Below are the code and all the weights of a small trained network. Each question names an input and a target symbol and asks about switching units off, where a switched-off unit gives its printed mean instead of its output.

import numpy as np


def w(rows, s, z=0):
    codes = np.array(rows[::2]) - 128.0
    scale = np.full(codes.shape[1], s)
    scale[-1] = z or s
    return codes * scale


def norm(h):
    return h / np.sqrt((h * h).mean(-1, keepdims=True) + 1e-5)


def f(y):
    return np.maximum(y, 0)


def softmax(a):
    e = np.exp(a - a.max(-1, keepdims=True))
    return e / e.sum(-1, keepdims=True)


def log_softmax(a):
    a = a - a.max(-1, keepdims=True)
    return a - np.log(np.exp(a).sum(-1, keepdims=True))


def net(x, mask):
    ids = ['ΓΔΘαηλξσψω'.index(c) for c in x.split()]
    T = len(ids)
    res = E[ids] + P[:T]
    r = norm(res)
    for j in range(3):
        rows = slice(2 * j, 2 * j + 2)
        q, k, v = (r @ M[0][rows].T for M in (Q, K, V))
        z = softmax(np.where(np.tri(T) > 0, q @ k.T / 2**0.5, -1e9)) @ v
        o = O[0][rows]
        res = res + np.where(mask[j], z, o[:, -1]) @ o[:, :-1]
    y = f(norm(res) @ A[0][:, :-1].T + A[0][:, -1])
    res = res + np.where(mask[3:11], y, B[0][:, -1]) @ B[0][:, :-1]
    return log_softmax(norm(res)[-1] @ U[:, :-1].T + U[:, -1])


Q, K, V, O, A, B = {}, {}, {}, {}, {}, {}
E = w([
[143,174,4,87],'Γ',
[140,154,135,166],'Δ',
[222,163,104,94],'Θ',
[178,193,149,164],'α',
[212,144,204,141],'η',
[180,97,149,253],'λ',
[169,180,88,155],'ξ',
[89,131,89,112],'σ',
[107,82,140,194],'ψ',
[157,157,125,86],'ω',
],0.0031)
P = w([
[60,105,106,112],'0',
[153,220,138,210],'1',
[249,76,76,59],'2',
[55,111,134,114],'3',
[163,235,153,226],'4',
[251,67,147,24],'5',
[47,105,132,113],'6',
[166,232,152,225],'7',
[247,67,195,1],'8',
],0.0019)
Q[0] = w([
[189,98,146,93],'head 1',
[202,98,205,211],'head 1',
[120,110,114,34],'head 2',
[99,241,108,156],'head 2',
[254,93,156,94],'head 3',
[148,166,60,235],'head 3',
],0.0049)
K[0] = w([
[148,173,164,85],'head 1',
[247,142,185,158],'head 1',
[115,156,81,47],'head 2',
[142,37,213,115],'head 2',
[2,86,82,203],'head 3',
[66,154,178,53],'head 3',
],0.0045)
V[0] = w([
[109,81,163,195],'head 1',
[72,155,142,73],'head 1',
[94,67,153,105],'head 2',
[190,187,139,155],'head 2',
[56,143,148,2],'head 3',
[132,30,109,141],'head 3',
],0.0029)
O[0] = w([
[188,222,163,92,65],'head 1',
[82,75,167,81,87],'head 1',
[133,39,127,233,2],'head 2',
[143,134,106,53,239],'head 2',
[181,253,227,89,37],'head 3',
[71,117,128,126,38],'head 3',
],0.0023,0.00073)
A[0] = w([
[127,166,93,37,202],'neuron 1',
[120,100,140,140,109],'neuron 2',
[222,101,120,120,152],'neuron 3',
[65,166,83,146,94],'neuron 4',
[216,184,172,151,251],'neuron 5',
[110,92,133,151,85],'neuron 6',
[134,253,107,133,58],'neuron 7',
[134,118,84,233,148],'neuron 8',
],0.0047,0.0019)
B[0] = w([
[129,109,219,220,209],'neuron 1',
[148,120,111,147,133],'neuron 2',
[92,158,141,2,206],'neuron 3',
[141,199,138,69,171],'neuron 4',
[60,85,20,137,252],'neuron 5',
[187,9,107,176,135],'neuron 6',
[211,35,194,190,191],'neuron 7',
[131,195,122,29,182],'neuron 8',
],0.0031,0.0041)
U = w([
[126,77,29,14,189],'Γ',
[59,18,101,192,54],'Δ',
[107,214,151,88,2],'Θ',
[216,216,171,193,178],'α',
[143,88,43,166,43],'η',
[87,101,234,172,74],'λ',
[170,61,120,243,157],'ξ',
[87,232,27,167,110],'σ',
[2,175,148,127,179],'ψ',
[167,38,212,25,170],'ω',
],0.0083,0.0038)

Each question gives the input, a string of symbols that net reads in full, and the target symbol t.
The units are the heads (2 rows each of Q, K, V and O) and the neurons (one row each of A and B). Each row of codes is followed by its name. A weight is (code - 128) times the scale printed after its matrix; where a second scale follows, it is the last column's (O, A, B and U).
mask holds one flag per unit, heads first, then neurons. A switched-off unit (its flag False) gives its mean, the last column of its rows in O or B, instead of its output. The means were averaged over made-up inputs and are rounded, as every weight is.
A unit's drop is (log p(t) with every unit on - log p(t) with that unit switched off) / (log p(t) with every unit on - log p(t) with every unit switched off).
The circuit of an input: a set's keep is (log p(t) with only the set's units on - log p(t) with every unit switched off) / (log p(t) with every unit on - log p(t) with every unit switched off). Starting from all 11 units, units are removed one at a time, each time the one whose removal leaves the highest keep (on an exact tie, the one counted first), for as long as the keep stays at least 0.8.
circuit, biggest first: the units of the circuit, biggest drop first
most important unit: the unit with the biggest drop
k most important neurons: the k neurons with the biggest drops, biggest first
which heads matter: for each layer, one digit per head in row order, 1 if its drop is at least 0.15 and else 0, layers parted by /
drop when u is switched off: that unit's drop, to one decimal
input Γ σ ω Θ, target ω: most important unit : neuron 1
input σ λ η ω, target λ: 3 most important neurons : (neuron 5; neuron 1; neuron 3)
input σ η Δ σ σ, target α: circuit, biggest first : (neuron 7; neuron 4)
input ψ α ω Θ σ Γ Θ σ, target α: circuit, biggest first : (neuron 7; neuron 8)
input ω ω η, target Γ: circuit, biggest first : (neuron 5; neuron 7)
input σ σ ω η, target Γ: 2 most important neurons : (neuron 5; neuron 1)
input ω ξ σ ω η σ σ η Δ, target Γ: circuit, biggest first : (neuron 5; neuron 7)
input σ Γ σ σ σ ψ σ ω λ, target Γ: 2 most important neurons : (neuron 5; neuron 1)
input α α σ α Γ, target α: 3 most important neurons : (neuron 7; neuron 1; neuron 5)
input ψ Δ Θ Δ η ω Γ, target σ: which heads matter : 000
input η σ ω ω, target λ: 2 most important neurons : (neuron 1; neuron 5)
input η σ σ ω σ α, target Γ: 3 most important neurons : (neuron 5; neuron 3; neuron 7)
input η σ ψ σ ψ, target σ: 2 most important neurons : (neuron 8; neuron 1)
input ψ η Δ σ ω, target ξ: most important unit : neuron 7
input ψ ω η Θ η η ξ, target α: drop when head 2 is switched off : 0.0
input ω ω Δ σ σ σ σ ξ ψ, target Γ: drop when neuron 3 is switched off : 0.2
input η σ η σ η α, target Γ: drop when neuron 3 is switched off : 0.3
input η σ η ξ η α σ Γ, target α: drop when neuron 1 is switched off : 0.3
